Here is a tiny trained network, its code and every weight. The questions are about switching its units off for an input and a class, where a switched-off unit gives its printed mean instead of its output.

import numpy as np


def w(rows, s, z=0):
    codes = np.array(rows[::2]) - 128.0
    scale = np.full(codes.shape[1], s)
    scale[-1] = z or s
    return codes * scale


def norm(h):
    return h / np.sqrt((h * h).mean(-1, keepdims=True) + 1e-5)


def f(y):
    return y / 2 * (1 + np.tanh(0.7978845608 * (y + 0.044715 * y**3)))


def log_softmax(a):
    a = a - a.max(-1, keepdims=True)
    return a - np.log(np.exp(a).sum(-1, keepdims=True))


def net(x, mask):
    res = np.array(x, float).reshape(1, 8) / 4 @ E
    u = 0
    for l in range(4):
        y = f(norm(res) @ A[l][:, :-1].T + A[l][:, -1])
        res = res + np.where(mask[u : u + 6], y, B[l][:, -1]) @ B[l][:, :-1]
        u += 6
    return log_softmax(norm(res)[-1] @ U[:, :-1].T + U[:, -1])


A, B = {}, {}
E = w([
[124,133,130,128,127,124,122],'x0',
[142,44,193,106,49,153,122],'x1',
[130,131,132,131,126,121,130],'x2',
[55,138,199,193,152,180,176],'x3',
[153,241,173,47,79,254,105],'x4',
[129,132,135,131,121,117,132],'x5',
[134,131,132,127,131,131,136],'x6',
[110,149,187,32,195,93,133],'x7',
],0.0086)
A[0] = w([
[166,33,255,127,80,170,120,67],'L0N0',
[117,24,87,151,120,101,167,46],'L0N1',
[152,145,95,228,33,128,132,7],'L0N2',
[18,115,190,173,137,164,53,2],'L0N3',
[128,74,155,157,87,147,66,52],'L0N4',
[139,90,78,157,128,133,184,69],'L0N5',
],0.0094,0.0047)
B[0] = w([
[105,143,83,112,31,73,155,252],'L0N0',
[108,150,159,152,104,92,92,231],'L0N1',
[116,84,53,67,206,195,107,194],'L0N2',
[252,121,138,140,156,110,182,143],'L0N3',
[91,176,86,100,85,131,186,151],'L0N4',
[116,113,153,133,138,123,99,156],'L0N5',
],0.013,0.0039)
A[1] = w([
[159,89,98,104,129,73,60,1],'L1N0',
[235,192,157,61,78,239,127,66],'L1N1',
[229,79,88,32,70,52,41,77],'L1N2',
[114,115,231,218,98,135,255,90],'L1N3',
[92,115,212,41,192,126,111,119],'L1N4',
[92,120,24,161,142,199,103,152],'L1N5',
],0.0069,0.0042)
B[1] = w([
[137,130,168,189,163,241,90,138],'L1N0',
[83,60,143,225,150,131,51,227],'L1N1',
[232,153,119,140,199,152,144,255],'L1N2',
[228,143,134,144,204,130,100,161],'L1N3',
[89,2,91,130,74,172,204,173],'L1N4',
[97,171,112,101,152,172,231,205],'L1N5',
],0.0096,0.0048)
A[2] = w([
[128,99,211,10,155,73,155,92],'L2N0',
[114,142,202,166,115,150,231,81],'L2N1',
[107,164,171,201,105,93,29,124],'L2N2',
[99,128,154,187,125,128,229,105],'L2N3',
[166,200,133,167,179,128,168,56],'L2N4',
[51,223,84,123,174,108,135,4],'L2N5',
],0.011,0.0042)
B[2] = w([
[66,127,10,168,108,180,139,235],'L2N0',
[166,126,17,96,170,98,48,182],'L2N1',
[124,72,175,93,133,163,184,215],'L2N2',
[199,140,110,75,154,135,79,212],'L2N3',
[159,127,122,29,98,9,128,229],'L2N4',
[106,200,101,129,86,28,164,253],'L2N5',
],0.013,0.0035)
A[3] = w([
[247,118,105,108,104,129,116,3],'L3N0',
[116,193,70,104,113,70,195,173],'L3N1',
[110,112,76,127,164,172,137,52],'L3N2',
[157,176,138,67,122,171,140,235],'L3N3',
[95,197,185,123,110,179,55,5],'L3N4',
[122,57,148,146,195,81,153,236],'L3N5',
],0.013,0.0023)
B[3] = w([
[162,171,162,79,232,79,139,183],'L3N0',
[151,88,169,124,82,173,149,246],'L3N1',
[84,93,130,93,189,201,188,165],'L3N2',
[86,79,191,154,127,49,52,169],'L3N3',
[27,136,192,250,93,159,79,138],'L3N4',
[99,169,189,146,92,192,75,183],'L3N5',
],0.013,0.012)
U = w([
[39,118,190,230,118,95,23,85],'0',
[221,155,120,78,232,123,81,13],'1',
[60,106,31,80,135,202,180,39],'2',
[118,128,168,79,119,138,147,253],'3',
[122,172,99,74,11,36,113,43],'4',
[124,118,175,90,127,144,157,213],'5',
],0.011,0.0067)

Each question gives the input, the list of numbers given to net, and the class t.
The units are the neurons (one row each of A and B). Each row of codes is followed by its name. A weight is (code - 128) times the scale printed after its matrix; where a second scale follows, it is the last column's (A, B and U).
mask holds one flag per neuron, layer by layer. A switched-off neuron (its flag False) gives its mean, the last column of its row in B, instead of its output. The means were averaged over made-up inputs and are rounded, as every weight is.
A unit's drop is (log p(t) with every unit on - log p(t) with that unit switched off) / (log p(t) with every unit on - log p(t) with every unit switched off).
The circuit of an input: a set's keep is (log p(t) with only the set's units on - log p(t) with every unit switched off) / (log p(t) with every unit on - log p(t) with every unit switched off). Starting from the 12 units with the biggest drops (on a tie, the unit counted first), units are removed one at a time, each time the one whose removal leaves the highest keep (on an exact tie, the one counted first), for as long as the keep stays at least 0.8.
circuit, biggest first: the units of the circuit, biggest drop first
k most important neurons: the k neurons with the biggest drops, biggest first
k most important neurons of layer l: the k neurons of layer l with the biggest drops, biggest first
drop of u: that unit's drop, to one decimal
input [-5,-5,-4,1,-7,-6,3,7], class 0: circuit, biggest first -> L3N5
input [-1,-3,-2,6,-2,3,-5,6], class 1: circuit, biggest first -> L2N3; L2N1
input [2,1,-7,7,5,-1,-1,-7], class 1: 3 most important neurons of layer 2 -> L2N3; L2N1; L2N0
input [-1,-8,-6,-6,-4,0,6,8], class 2: circuit, biggest first -> L2N0; L3N0; L3N3
input [-3,8,3,-8,1,7,-2,-7], class 1: 2 most important neurons of layer 1 -> L1N2; L1N4
input [6,2,6,-3,6,-8,-1,-8], class 2: circuit, biggest first -> L0N2; L1N5
input [-7,6,5,6,-7,-3,2,4], class 0: 4 most important neurons -> L0N1; L1N5; L3N5; L1N2
input [5,-3,-5,-8,8,-2,3,0], class 0: circuit, biggest first -> L3N4; L1N1
input [4,-6,3,-4,6,-4,-1,6], class 0: circuit, biggest first -> L1N1; L3N3
input [-3,7,2,-7,-3,7,-6,-6], class 1: circuit, biggest first -> L1N2; L3N0
input [0,7,6,-4,-4,2,-3,-1], class 4: 4 most important neurons -> L0N0; L0N4; L3N2; L0N1
input [-5,3,-7,7,-4,-4,4,7], class 1: 2 most important neurons -> L0N3; L2N3
input [-7,-6,6,-1,3,-3,-2,7], class 2: 2 most important neurons -> L2N0; L1N4
input [6,-2,2,6,1,5,-3,6], class 1: circuit, biggest first -> L2N1
input [0,-7,-8,8,5,0,0,-4], class 1: circuit, biggest first -> L2N1; L2N3
input [6,4,-7,8,6,0,4,-3], class 1: 2 most important neurons -> L0N3; L2N1
input [0,-6,-3,5,4,-2,5,7], class 2: circuit, biggest first -> L1N4; L2N1; L3N0
input [-4,-5,-8,1,4,-2,8,-3], class 4: 2 most important neurons -> L2N5; L1N5
input [2,-6,-3,-3,5,2,3,5], class 4: 3 most important neurons of layer 0 -> L0N2; L0N5; L0N3
input [-1,-5,-5,1,3,-4,-5,3], class 4: circuit, biggest first -> L2N5
input [-3,-8,-7,-5,8,-1,6,-6], class 0: 2 most important neurons -> L1N1; L0N0
input [-2,5,6,2,5,0,-3,1], class 0: 2 most important neurons of layer 2 -> L2N4; L2N5
input [2,0,7,8,7,3,-4,8], class 1: 3 most important neurons -> L2N1; L1N4; L0N3
input [7,0,2,-3,6,5,1,8], class 2: 2 most important neurons -> L2N0; L1N4
input [-8,-2,3,1,6,-5,2,8], class 2: 2 most important neurons -> L1N4; L2N0
input [-2,6,-5,-1,4,-1,-8,-2], class 4: 2 most important neurons -> L0N0; L3N2
input [6,-1,5,1,-4,1,0,-8], class 2: circuit, biggest first -> L0N2
input [2,5,3,-4,6,1,-1,1], class 0: 2 most important neurons -> L3N4; L2N4
input [-4,0,-4,-1,6,3,-1,-8], class 2: 2 most important neurons of layer 0 -> L0N2; L0N1
input [-6,8,-3,8,4,-5,8,5], class 1: drop of L0N3 -> 0.9
